Here is a tiny trained network, its code and every weight. The questions are about switching its units off for an input and a target symbol, where a switched-off unit gives its printed mean instead of its output.

import numpy as np


def w(rows, s, z=0):
    codes = np.array(rows[::2]) - 128.0
    scale = np.full(codes.shape[1], s)
    scale[-1] = z or s
    return codes * scale


def f(y):
    return np.maximum(y, 0)


def softmax(a):
    e = np.exp(a - a.max(-1, keepdims=True))
    return e / e.sum(-1, keepdims=True)


def log_softmax(a):
    a = a - a.max(-1, keepdims=True)
    return a - np.log(np.exp(a).sum(-1, keepdims=True))


def net(x, mask):
    ids = ['Λγεημφω'.index(c) for c in x.split()]
    T = len(ids)
    res = E[ids] + P[:T]
    r = res
    for j in range(2):
        rows = slice(2 * j, 2 * j + 2)
        q, k, v = (r @ M[0][rows].T for M in (Q, K, V))
        z = softmax(np.where(np.tri(T) > 0, q @ k.T / 2**0.5, -1e9)) @ v
        o = O[0][rows]
        res = res + np.where(mask[j], z, o[:, -1]) @ o[:, :-1]
    y = f(res @ A[0][:, :-1].T + A[0][:, -1])
    res = res + np.where(mask[2:18], y, B[0][:, -1]) @ B[0][:, :-1]
    return log_softmax(res[-1] @ U[:, :-1].T + U[:, -1])


Q, K, V, O, A, B = {}, {}, {}, {}, {}, {}
E = w([
[156,154,164,226,65],'Λ',
[209,217,151,223,108],'γ',
[89,201,87,186,68],'ε',
[99,212,141,113,123],'η',
[174,5,228,215,139],'μ',
[46,88,128,148,190],'φ',
[125,95,116,85,66],'ω',
],0.015)
P = w([
[170,63,50,110,210],'0',
[167,106,56,97,188],'1',
[155,127,71,86,172],'2',
[141,133,81,76,157],'3',
[131,138,99,67,149],'4',
[121,137,115,52,141],'5',
[111,135,125,38,133],'6',
[103,141,142,28,126],'7',
[94,144,160,16,115],'8',
[92,146,173,1,107],'9',
[83,152,192,1,99],'10',
],0.0073)
Q[0] = w([
[43,136,139,249,24],'H1',
[30,213,68,156,81],'H1',
[162,100,206,92,201],'H2',
[103,233,102,53,146],'H2',
],0.02)
K[0] = w([
[7,78,238,72,52],'H1',
[11,228,192,79,84],'H1',
[112,95,37,233,198],'H2',
[25,158,112,25,116],'H2',
],0.015)
V[0] = w([
[106,158,153,42,171],'H1',
[88,137,120,177,250],'H1',
[102,111,92,195,11],'H2',
[208,109,148,49,43],'H2',
],0.014)
O[0] = w([
[199,47,11,80,153,172],'H1',
[170,68,203,2,129,197],'H1',
[102,29,133,167,62,4],'H2',
[99,85,221,17,149,98],'H2',
],0.0068,0.0018)
A[0] = w([
[100,60,176,121,71,40],'N1',
[109,199,33,75,114,83],'N2',
[114,132,112,6,55,100],'N3',
[130,182,175,85,96,97],'N4',
[101,237,54,138,75,121],'N5',
[112,203,114,74,6,119],'N6',
[115,119,164,120,111,232],'N7',
[200,187,127,125,79,122],'N8',
[178,45,77,168,108,61],'N9',
[150,128,76,162,39,105],'N10',
[141,127,132,63,174,52],'N11',
[54,92,165,153,237,95],'N12',
[104,83,125,75,45,253],'N13',
[139,226,61,95,79,45],'N14',
[94,215,164,169,167,77],'N15',
[133,81,187,150,197,25],'N16',
],0.011,0.0049)
B[0] = w([
[52,186,157,178,143,187],'N1',
[124,168,184,195,183,240],'N2',
[77,176,24,108,130,218],'N3',
[120,81,71,158,121,181],'N4',
[121,195,118,52,9,255],'N5',
[178,53,214,142,119,221],'N6',
[124,163,124,68,147,201],'N7',
[182,128,45,180,121,216],'N8',
[92,37,109,76,123,143],'N9',
[75,88,81,184,182,179],'N10',
[108,86,147,188,100,170],'N11',
[163,2,123,155,118,175],'N12',
[213,133,185,93,130,205],'N13',
[44,75,192,139,213,228],'N14',
[185,121,117,148,184,182],'N15',
[160,168,135,132,33,171],'N16',
],0.019,0.008)
U = w([
[140,124,134,123,147,74],'Λ',
[171,181,89,146,138,99],'γ',
[46,124,57,119,61,107],'ε',
[58,168,155,163,216,150],'η',
[126,128,196,159,83,75],'μ',
[115,18,138,112,214,115],'φ',
[139,161,135,2,158,255],'ω',
],0.0051,0.0037)

Each question gives the input, a string of symbols that net reads in full, and the target symbol t.
The units are the heads (2 rows each of Q, K, V and O) and the neurons (one row each of A and B). Each row of codes is followed by its name. A weight is (code - 128) times the scale printed after its matrix; where a second scale follows, it is the last column's (O, A, B and U).
mask holds one flag per unit, heads first, then neurons. A switched-off unit (its flag False) gives its mean, the last column of its rows in O or B, instead of its output. The means were averaged over made-up inputs and are rounded, as every weight is.
A unit's drop is (log p(t) with every unit on - log p(t) with that unit switched off) / (log p(t) with every unit on - log p(t) with every unit switched off).
The circuit of an input: a set's keep is (log p(t) with only the set's units on - log p(t) with every unit switched off) / (log p(t) with every unit on - log p(t) with every unit switched off). Starting from the 12 units with the biggest drops (on a tie, the unit counted first), units are removed one at a time, each time the one whose removal leaves the highest keep (on an exact tie, the one counted first), for as long as the keep stays at least 0.8.
circuit, biggest first: the units of the circuit, biggest drop first
most important unit: the unit with the biggest drop
k most important neurons: the k neurons with the biggest drops, biggest first
which heads matter: for each layer, one digit per head in row order, 1 if its drop is at least 0.15 and else 0, layers parted by /
drop of u: that unit's drop, to one decimal
input γ ε η φ γ μ ω γ Λ, target ε: circuit, biggest first -> (H1; N5)
input η Λ Λ γ ε ε η γ ω ε, target ω: circuit, biggest first -> (H2; N13)
input γ ε γ η Λ ω φ μ, target μ: 2 most important neurons -> (N16; N3)
input η μ ω, target ω: which heads matter -> 00
input η γ ω ω Λ, target ε: circuit, biggest first -> (H1; N5; N10)
input Λ η φ Λ, target ω: which heads matter -> 10
input φ η γ μ Λ η η, target η: which heads matter -> 11
input γ Λ η μ φ, target φ: which heads matter -> 10
input Λ Λ μ ω ω, target ω: 4 most important neurons -> (N13; N7; N3; N2)
input Λ ε ω η φ γ μ, target μ: 3 most important neurons -> (N16; N1; N3)
input γ η ω γ ε η Λ, target φ: most important unit -> H1
input Λ η μ γ η φ, target φ: which heads matter -> 00
input Λ γ γ η Λ, target φ: which heads matter -> 11
input η ω η ε, target η: drop of H2 -> 0.3
input ε μ Λ ω Λ ω ε, target ω: drop of N11 -> 0.1
input Λ ε γ ε ε φ γ η γ ε, target η: drop of H1 -> 1.1
